Table B holds the same points as the rows below and some others, measured another way and shuffled. Each row below is followed by which row of B it is.
B:
0: [ -46  256   72  -25  153   52    2   30   74   61  -40 -412   12   25
   75   54  -11   -5  -46   30  183 -180  -30  -58  -98   25 -122 -306
 -181   49   88  122  144 -117 -173   36]
1: [   9 -155   -5 -124   55  -95   76 -220  -88 -207   13    3   70   98
 -227 -235 -104    6 -169  -27 -473  143  104  -35 -154 -165  -44  166
  138 -152   -6  -93 -107  158  447 -119]
2: [-118  -96 -159  121   28   25  125  -34   31 -117   41  -60   93   38
 -271 -301 -111   99 -113  -19 -254  157   75  -92 -103 -185  -83  198
  -83  -52  106  -92 -295   27  185 -179]
3: [-103   82   97   84   68  -70 -186   81   17  159   32  -82  -63  107
   42   98   92  -77  -48  130   69  -30   59 -133   67    8   67 -162
  115 -220  -65  254  215  -56    1   64]
4: [  96   44   17 -160  125   86  156 -172 -288 -317   28    5  144  -48
   -7  -41 -504   96   11 -155 -183  192 -122  171   11 -168  209   38
  138  -23  324 -154   29   39   40   -9]
5: [ -68 -280  -71  184  -25  113  135 -147   15   10   -3   87   66 -127
 -275 -307  -81  -18  -20  -11 -198  145  139  -47  -47  -92 -117  120
  -71   95  162  -49 -349   54  223 -138]
6: [  16   79  -57  -50   87   80   91 -243 -189 -228   66    3  107  -17
 -164 -204 -316   67 -106  -23 -196  117 -106    7   42 -168   84  214
  136 -113  170  -80 -183   97  120 -109]
7: [-178 -219  -59  240   48   -8  -43  -12   28   26  143  115   67   72
 -200 -159  -31   34 -125  -50 -172  241  183  -99   45  -66  -73   57
  -15  -27   78  193 -141 -101  111  -52]
8: [ -48 -270  -51  120    1   16   50 -176  156   37   15   50   45    0
 -207 -231   44   56  -67    8 -283   85  105  -39   -9  -64 -139  134
  -78  -36  -29  -90 -182  111  325  -82]
9: [  52 -125 -102   82   61  121   91 -279   58 -104  -22   45  122  -86
 -212 -296  -66   45  -72   47 -260   36   21  -14   38  -99  -97  237
  -40  -40   15 -220 -318  187  340 -161]
10: [   5  113  169  -97   28   22  167  -29  -92  174 -122 -447  -95 -154
   58   23   86  -66   47  -51  177 -262   26  -28 -259   27 -185 -381
 -168  160  116   99  124  -88 -107   34]
11: [-129 -220  -75  202  -38   24   26   62   58   76  -15   18   18  -37
 -177 -175   27  -16   20   26 -121  119  142  -64  -57  -75  -26   39
  -34  -22   59    7 -139    0  243  -71]
12: [-137   98  -35  195   11   29 -259   49   87  127   36    4    3   19
  -21   18   43  -85   47  148  126  -14  -22   -6  188   51  164  -15
  142 -155  -67  180  125  -10  205   89]
13: [ 131 -123   76 -143  136   25  179 -247 -185 -194   30   18   88    4
  -15  -72 -277  138  -96 -109 -295  132  -37   13  -12 -168   11   50
   53 -114  160 -180  -21   97   51  -71]
14: [  89   42  162  117  231  221  -14 -121   86  148  -82 -186   91 -178
  144   78   32 -138   17   40  247 -176  125   -7   57  164 -235 -437
 -251  273  145  145   30 -122 -177   53]
15: [-101 -108 -126  146  -21  136  115 -171  -24  -67   30   19   84 -105
 -309 -342 -177    5  -42    0 -152  132   22  -27  -27 -117  -51  206
  -19   66  191  -41 -371   59  205 -146]
16: [ -17 -162   19   93   28  104   10 -391  -87  -49   84  207   73  -95
 -275 -277 -146  -91 -110   12 -234  141   86  -12  106  -37  -55  179
  132   34  119  104 -296  108  259  -79]
17: [  64  157  117 -101  119  -71  110  -24  -38  111  -95 -511  -34  -88
  131   67  305   30  -40 -102   71 -348   90  -21 -239   50 -297 -337
 -233   76 -132   20  204  -84   77   22]
18: [  23  136  119    8  240   39  -18    4  101   53  -47 -332   67   24
  131   96   79  -35  -85    4   97 -156  127  -62  -78   70 -224 -384
 -237   92   29  128  149 -134 -127   30]
19: [ 238  -16  178 -130   49 -180  270 -281 -180 -135  -28  242   16 -104
   -2   63 -237   89  152 -229 -504  152  336  286  114 -130  124   17
   -4  -69  125 -150  -13  126 -114    4]
20: [ 156   89   90  -81  188  -65  211 -108 -356 -223   80   85   81   -9
   85   79 -318  189  -43 -189 -253  175   98   35  106 -215  126   20
   56 -198  199  -87    6  -29 -305  -73]
21: [ -19 -182   14    4   38   40  156 -223 -209 -104   54   53   44  -40
 -232 -256 -186    6 -143  -42 -269  164   67 -111  -86 -166  -65  134
   97  -47  177    5 -256   63  137 -152]
22: [-118  171  -40  190   90  159 -106  184  129   89  -78 -223   68  -67
   32   26  -67 -116  113  109  284  -63   21   18   18   61   50 -260
 -124  113  160  122   63 -131  -36   50]
23: [-136 -149    4  102 -112  -90   76  -72   17  207   51  -46 -137   23
 -197 -177  136   94  -69   39 -147    8   26 -190  -47 -130  -77  138
   20 -216  -63   50 -107   66   79  -81]
24: [ 139  142  -22  -63  214   51  100 -152 -275 -305   61   26  164   -8
   32  -26 -323  137  -84  -81 -189  122  -49   37  120 -180  132  119
  110 -188  145 -162  -49   44  -26  -99]
25: [-171   79 -103  250  -20   57 -195   35  177  156   60  -17    7   10
  -72  -44   42   19   50  111  129   -7  -66    0  207   26  109   62
   28 -120  -51  121   38  -15  144   64]
26: [ 135  188   55  -93  110  -37  288 -167 -286 -143   77  -19   13  -40
   48   25 -324  288  -16 -172 -172   74  -56   26  120 -245  110  109
  -17 -219  204 -154  -56   19 -438  -88]
27: [ 146  128  173  -37  -26 -336  288 -198 -233  -43   49  285  -84  -71
  -72   80 -154  124  161 -271 -530  179  484  245  169 -176  153   89
   -6 -164   84   30  -75   45 -358  -11]
28: [ -16  -46  -92  -31   40  175   92 -253  -96 -269   14   21  174 -100
 -221 -260 -425  -14    4  -77 -182  182  -97  181  -18  -93  101  142
   86  142  300 -111 -191   87  319  -40]
29: [  68  285    8  118  242  131  -24  -42  236   98  -77 -382   99  -68
  138   46  185   38  -33   71  212 -310   41  -38   54  105 -264 -259
 -365   88  -80  -20   22  -70 -125  -10]
30: [ -30   -1   78  178   89   90 -130   19  136  241  -25  -61  -30  -21
   90   75  100  -40   22  170  180  -95    1 -127  151   52  -12 -178
  -41 -119  -24  104  104  -18  -79   42]
31: [  93   66   95   17   63   29  233  -88   -1  289  -93 -550  -74 -268
  167   43  437  163   30 -176  230 -470    7  -21 -181   91 -440 -325
 -421  193 -143  -80  102 -106  -51   18]
32: [-140    1 -178  281    5   95  -62  -47  151   22   38   41   87  -40
 -231 -242  -10    7   -8   90  -63   69   61  -30  124  -45   -6  199
  -52  -36   15    9 -268   35  214  -91]
33: [ -81 -119   -4  165  -74   11  -19 -120   75  207   19   34  -71  -66
 -137 -131  115   16   17   80  -52  -27   22  -76   90  -30  -22   99
   26 -125  -62   38  -88   85  162  -21]
34: [ -79 -199  -91   92   33  -17  100  -53  -38 -122    8   28   86   24
 -272 -288  -66   -2 -113   -6 -345  185  191  -96 -136 -164  -80  155
    2  -63   74  -58 -269   59  317 -176]
35: [  33  172  119  -49   63   -7   75 -143  -72  153  -40 -430  -33 -194
   90   51  246   -6   20 -157  171 -342   39   93 -134  132 -257 -318
 -187  210  -65  128  178 -111   87  104]
36: [-175  -42   56   84  -73  -81  -98   51   21  206   56  -76 -119   68
  -57   10   58    2    5   47   30   15  -19  -84    9  -29   78  -64
  107 -173  -18  208  173  -37   74   79]
37: [ 131  161  158  -72   93 -121  208 -277 -335 -120  141  194   -4  -48
    6   76 -339  166   10 -230 -281  173  142  131  225 -163  154   62
   79 -149  214   72  -25  -12 -436    1]
38: [ -27  114   97   15   51   66  198  -23    7  219  -50 -499  -57 -177
   82   24  145   86   30 -152  257 -284   -7  -10 -188   59 -303 -366
 -357  253  100   83   87 -183 -227   48]
39: [ 189  -64  144 -150  193  -22  245 -120 -439 -215   22   41   65  -28
   91   40 -297  123  -97 -137 -257  155   60  -71  -26 -235   70  -35
  121 -204  220 -127    8   16 -192 -119]
40: [ -58 -196 -103  113   27   59   41 -132  -36 -169   -1  114  144  -58
 -287 -295 -149  -90  -38  -20 -312  209  190   51  -61  -89  -16  150
   54   71  129  -37 -277   69  448 -121]
41: [-140 -118 -114  117  -55   73  -10 -210  117  -43   64   56   71  -25
 -297 -283 -153    6  -18  -17 -195  143   -6   90   38  -45    8  196
   23   63  104   18 -200   79  357  -21]
42: [  98   72  111  -19   43  -27  275 -120  -31  337  -52 -601 -129 -248
  193   63  517  262  -10 -217  223 -525  -46  -64 -189   61 -487 -290
 -430  115 -218  -89  143 -104 -108   16]
43: [   4  280  114  -70  129  -38   -3  -21  -68   64  -57 -385  -31  -18
   64   49  123  -77  -63   29  107 -245   61  -69 -131   25 -129 -271
  -67  -13  -32  157  144  -68  -36   15]
44: [ -10  -17 -108   67  124   41   22 -196  -25 -193   71   41  148   43
 -198 -236 -134   64 -161   10 -283  127   43  -47   53 -129  -38  227
   36 -118   31  -75 -231   87  243 -141]
45: [ -98 -179 -101  261  -34   99   48  -65   69   93    6   62   39 -115
 -219 -243   21    5   12   42  -82   80  107  -63   44  -59  -71  127
  -69   14   66  -16 -284   34  184 -109]
46: [   7 -120  -90  178  -18   86  -66 -152  133   39  -88   96   64 -127
 -187 -226   94 -116   56  162 -158  -25  107   27   83    1    2  166
   46  -57 -100 -125 -210  199  516  -82]
47: [ -14   82  118   11   86   45  190  147  -20  175 -151 -454  -57 -114
   80   32  102  -42   37   -1  192 -210  114 -133 -279  -21 -219 -416
 -287  130  149   52   54 -143 -245  -46]
48: [  52  141  140   39   60   31  186  -44 -165  247  -85 -431  -87 -270
  100   32  300  -12   30  -95  248 -368  106  -75 -165   59 -310 -338
 -247  166   -9  104   21 -136 -161  -17]
49: [ -19  259   -3   17  -19  -42  267   46 -146  259  -47 -694 -122 -258
  112    9  437  230   34 -227  308 -499  -76  -41 -258    8 -360 -224
 -360  119 -146  -30  100 -177  -81   -6]
50: [ -28 -272   -9   86   37  139   68 -398   63  -50   94  152  103  -63
 -257 -282 -193   35 -106  -63 -254  175   17   36   80  -33 -128  150
  -25  120  163    0 -268   88  225  -50]
51: [ 106   54   61 -133  199  -22  151  -83 -400 -322   80   37  128   37
   48   32 -408  128  -92 -172 -242  227   16   31   16 -219  160   10
  159 -164  256  -61   46  -38 -120  -66]
52: [  78  158   -8   88    3   47  264   69 -132  292 -139 -643  -79 -397
  198   38  520  178  132 -193  373 -558  -30    4 -216   68 -373 -280
 -405  190 -176 -161   83 -138   34  -13]
53: [-164  128  -45   74  -73   31  -50  199   85  144  -94 -272  -66  -24
  -31  -16  -13  -53  143  120  183  -92  -91   -4  -95  -32  141 -125
    8  -66   70   34  138  -18  114   49]
54: [  63  135   89  199  245  109 -152   18  113  148  -65 -102   66  -42
  144  100  182 -127  -38  200  175 -170  174 -149  158  100 -125 -269
 -128  -60  -72  127   32  -53 -111  -22]
55: [ 196  124  183   74   -1 -134  273 -404 -153   52   95  384  -48 -215
  -47   64 -213  146  195 -252 -346  125  361  287  392  -75  102  101
  -93  -24  163   39 -194   54 -520   25]
56: [ 210   92  160 -123  101 -100  311 -248 -328  -88   48   85  -29  -75
   60   56 -240  221   -3 -175 -285   68   87   27  121 -221   74   65
   15 -230  147 -135  -49   66 -410  -84]
57: [ 175   53  283  -65  -86 -349  373 -323 -288  110   74  313 -199 -122
  -60   95 -102  165  147 -288 -506  124  446  170  188 -182   89   74
  -10 -195   92   72  -87   68 -544   -3]
58: [ -95  -62   11  191    7    8  -81   85  170  269   -3 -100  -73   25
   35   26  180   73   17  123  104  -81  -18 -150   90  -11  -26  -74
  -71 -196  -99   36   99   -7  -10   18]
59: [-116  142   26  123   62   89 -180   73  107  130   -5 -135    6   10
   45   68  -51  -84   58  127  224  -49  -64   -9  106   62  110 -190
   26  -38   69  184  174  -71   -4  106]
60: [ -38  208  103    7   97   53    7  -22   72  145  -44 -327  -39  -23
   51   41   14  -31  -11   62  183 -184  -16  -74  -48   29 -106 -273
 -145   26   79  139  102  -76 -197   37]
61: [  54  152   57   79  183   63  -85   48  175  112 -129 -246   34   -2
  112   56  165  -83  -11  196  105 -214   95 -113    9   45 -111 -242
 -152  -83  -91  -11   80   17   12  -26]
62: [  13 -204   -7   83   84    3  119 -228  -71  -68   57  100   65   -3
 -213 -246  -35   47 -176   -9 -336  136  160 -146  -11 -145 -152  168
    0 -106   39  -41 -289   86  151 -180]
63: [ 182  -98  120 -105  217   54  112 -355 -207 -184   99  123  116    6
   44  -14 -275  152 -156 -111 -266  135  -38   -3  147 -123   -9   52
   81 -139  131 -102  -13   80  -58  -45]
64: [ -13  259   30  111  212   55  -42  149   42   54  -82 -325   58   -6
   97   60  102  -80  -42  113  181 -168  137 -136  -52   17 -124 -294
 -180  -12   20  109   44 -129 -150  -50]
65: [ -55   19   29  191   81  143  -64  202   59  168 -125 -158   16  -97
   77   48   25 -141  107  168  250  -73   67  -94  -10   25   29 -281
  -78   13  118   67   58  -82  -41   -1]
66: [ 235   38  145  -27  188  -59  197 -232 -293 -125   69  210   58  -74
  106  100 -216  171  -12 -158 -283  126  174   51  232 -155   75   34
   26 -201  117  -95  -43   35 -331  -66]
67: [-125   52  -73  301   80  122 -194  179   85  109  -12  -16   71  -44
    5    9   25 -107   68  148  202   20   77  -45  148   43   97 -111
    4  -38   41  146   20  -93   89   19]
68: [  32  115   17   95   97  106  159  -53   50  217  -35 -530   21 -267
  167   52  317  177   55 -229  319 -398  -35   85  -99  141 -388 -337
 -454  316  -55  -23  114 -195  -49   78]
69: [ 158  165  124 -171   67  -86  216 -306 -332 -168   86   96   -1  -57
   14   36 -353  183   16 -191 -268  103  -18  146  154 -184  183  116
  134 -186  175  -74   19   77 -248   -5]
70: [-171 -208  -82   86  -99   69  131 -158   -7  -42   44   21   32  -63
 -354 -334 -228  -15  -14  -72 -209  204   39   35 -120 -109  -23  142
    9  133  252   44 -273   28  254  -71]
71: [  13   33   82  169  120  -13 -156  110   43  192  -70  -46  -26   -2
  108  101  236 -111    3  210   81 -119  164 -174  101   24   -2 -175
   28 -229 -148   97  116    4   46  -17]

[  17  -51   89  256  -44  217   24  -33 -200 -121  -49  -84  -95  126
  -97 -177  220 -122 -213   90  180 -122   15   56  -12  189   80   45
 -117  -62  -38  -19 -107]  0
[  25  -17  118  248 -167  325  396 -240   -3  -89 -126 -212  -53  -33
 -223 -261   51 -239 -185  169  327 -184  139  -60  103  127  119  265
  -50   76  184  257 -176]  7
[  17  -41  269  211   -7  206  -24 -108  -63  -64 -108  152   64  132
  -26  -57  215   31 -209  108  144    1 -105   40   35  -64   94   70
 -192 -196   44  -23 -140]  34
[ -81   97  -91 -244   73 -172  -97 -123  175 -105  -12 -185 -118 -156
  -61   36 -182  -67    8   62 -291 -203  236 -212  153   81 -166  -60
   -7  165  -13   38   34]  55
[  13 -266   48  -87  -36 -104   21  247 -104  174   34   82  -39  192
  140   85   84   24  -20   17  139  193 -399   55  -48  -90  -85  225
   53  -36  158 -372 -245]  26
[ -48  250   -3 -299   91  -75  -18  -56  260    0 -137 -130  -28 -169
   16  -29 -155  -95   30   29 -282 -104  243 -183  149   21 -164  -99
  -66  195   89  137   33]  66
[ -14  -85  116   85   66  -12 -199  -13 -195  -19   -2   -3  -29  200
  -40  -41  186   15 -111  103   31   47  -77  116    8  124  -14  -66
 -137 -156 -111 -216 -109]  60
[  62  202  -59 -283    6 -203  143  101  151  -94  -57 -369  -68 -234
   61 -103 -132 -167  174  -20 -234  -92  139 -179  126 -139 -139 -143
   38  359  207  134    6]  18
[ -51  -64  136   64   74  110  -88  -84  -64   84  -72  121   80  158
  -58  -16  161   -4 -172   99   64   17  -64   96   39   60  -11   75
 -174 -201  -19 -100 -145]  45
[ -36  -75  -87 -129  195   74  107  -46   33   -8 -189 -301 -142  -70
  -58   37 -278 -136  179   65  -35   15   96  -97  206  106 -139  -86
  110  148   94   33  -91]  63
[  14 -140  201  145   78  263    2  -74  -82  -61 -146   -3 -171  155
  -38   30   24  -21  -53  143  297  136 -131  -37  118  159   19  165
  -41 -126  -12 -107 -194]  23
[  66  280  149 -209  -13  -76  -73  164  -22  175 -190  -54  189   -9
   92 -142   52  -40  -59  -14 -145   97   -6    7 -134 -106 -145 -277
 -103   97  109  -96  -60]  51
[ 103  336  221 -139   48    7 -146  114   79 -104 -177  -89   13  -34
  104 -112   16   40   35   47 -207   75   71 -107    9 -134  -94 -336
 -154  140   38   19   77]  1
[ -21  187  -34 -170   14  -97    5  -82  144 -153  -96 -197  -43 -255
  -18  -29 -136 -114  -39  -13 -251 -260  220 -255   89  -52 -112 -116
   -2  202   80  134    9]  67
[ 100 -300  116  133 -109   27   40  121 -214    0   67  -97   52  282
 -115  -26    0  172   28  237  149  176 -332  120  -81 -240  -47   -8
   18  -18   86 -339 -100]  35
[  13    1  197   32   26  -46 -177  -63   14 -180  -74   82  -11    6
   70   45   45  116  -97   55 -145  -48  -45 -118   52 -168    2 -142
  -95  -53   31  -87  -34]  27
[  11  307  117 -202   -5  -13 -123  211   37  238 -190   67  168  115
  126 -223  123  -18 -122   10 -251   89   84  105 -140   25 -124 -313
 -190  104   90  -87   43]  44
[ -12  -66  125  336  -95  574  206 -296  -28 -147 -112  -93 -117   91
 -388 -122  -35 -102 -268  287  422 -188  107 -111   70  257   49  359
 -101  -77  -70  145 -105]  48
[  54 -185   74  -83   36  -19   61  249  -64  184   22   11   82  240
   54   13   85   61   93  102   80  261 -350  177    8 -204  -93   96
  -54  -26  165 -263 -146]  31
[ 107  106   23 -120   -8 -117  -46  166    4 -338   10 -246 -228 -238
  104   89  -56  -68   62  -76  -49 -142  -97 -346   42 -175 -106    4
   71  207   31  -46  -51]  53
[  15  -52    1  -72  213   81   24   48  -46  -71 -184 -211 -121  -71
   36   81 -140 -100  144  -12   11   50  -45  -98  156   -7 -104  -98
   64   55   70  -22 -126]  13
[ -15  145    9 -186  147 -101  -93  -90  107 -172  -67 -170  -64 -237
  -15  106  -96  -92   30  -22 -167 -162  102 -240  161  -69 -136  -36
  -44   64  -16   82  -57]  65
[ -24  -22  112  244  -44  465  154 -169   26 -127  -97  -14 -187   90
 -201 -114   71 -137 -240  183  330 -150   76  -91  108  283   62  369
 -126  -54  -32  132 -106]  56
[ -23 -176   99  141   31  189   78  -68  -93   -3 -155   33  -14   69
  -24    8   17  -43 -127   57  149  -22 -104  -14   44    3   26   79
   -4  -96  108  -66 -194]  20
[  40  137   85 -127    5 -132  -49 -150  149 -318  -49 -284 -208 -193
  -30    1 -188  -22   86  106 -172 -128  190 -317  191  -37  -79 -122
   18  227   30   86   31]  3
[ 115 -163  169  -14  -26  -91  -22  217  -82  -24   21  -11   45  181
   97   28   53  173  103  110   -8  221 -347   59  -13 -369  -49  -82
  -24   18  165 -275  -81]  17
[  -7 -131  -89    0  116   12   22   56 -169 -104 -143 -205  -71 -139
   18   84 -116 -127    3  -92  -23 -141  -64 -130   20  -52  -88 -124
  137   50   72  -85 -164]  22
[ -21  -20  -40 -229    1  -90  104   10  213   43   -5 -133  -14  -12
  -44    3 -191   10  100  139 -173   -3   31  -93  135 -122 -154   48
    9  197  175  -13    2]  54
[ -14  -90  217  185  -10  220  -28 -269  -54  -81  -53    2  -41  134
 -226  -19   54    9 -178  238  253  -13  -12  -38   94  134   24  205
 -137 -181  -89  -45 -151]  21
[ -23  172 -106 -309  130 -232   -9  -98  139 -105  -25 -410 -122 -225
  -76  -19 -194 -176  170   48 -249 -126  268 -182  223   86 -188 -123
   11  245   14  115    1]  50
[ -10   60   86 -133   56 -189  -82   28   57  -90  -78   13  -52 -134
  193   46   82  -67  -53 -100 -162  -84  -32 -147   86 -103  -30  -37
  -39   31  121  -28 -125]  2
[ -41  -13   66  276  -14  504  116  -88    9 -100  -90   48 -110  155
 -190 -163  145 -104 -264  170  210 -178   96   19   68  236   72  250
 -194  -68  -36  141  -17]  9
[ -29  -66  101  -16   76 -117 -290  -35  -93 -107   -7   16  -79  103
   14   66   42   97  -75   83 -128   -4  -41  -44   26   42  -68 -141
  -74  -88 -113 -239  -46]  69
[  53  245  101 -178  -16  -78 -183  184  -40   95 -121  -79  107   91
   50 -167   22   48  -41   66 -253   77   60   39 -141  -33 -160 -388
 -117  135   10 -161   74]  12
[  44 -185   20  -99  -59 -208  -29  248 -114   76   59  -40    0  163
  117   -3   46   74   38   49  -72  130 -272   71  -68 -179  -91  -57
   41   75  151 -333 -105]  25
[  31  214   46 -189   87  -79   42  -74  182 -231 -120 -230 -107 -328
   43   44 -119 -145   69  -51 -146 -174  135 -321  192 -128  -92  -29
   -6  185  107  198  -57]  11
[ -38 -141  116  304   29  464   47  -56  -87  -65 -138  171  -15  156
 -111  -23  134  -13 -276   97  227 -114  -97   24    7   60   72  195
 -141 -199   -4   -3 -116]  52
[  -9  -26   87  364 -158  529  279 -167  -21 -160 -129  -29 -111   45
 -224 -225   99 -169 -331  153  313 -287  121  -80   24  193  132  293
 -103    6   70  220  -83]  64
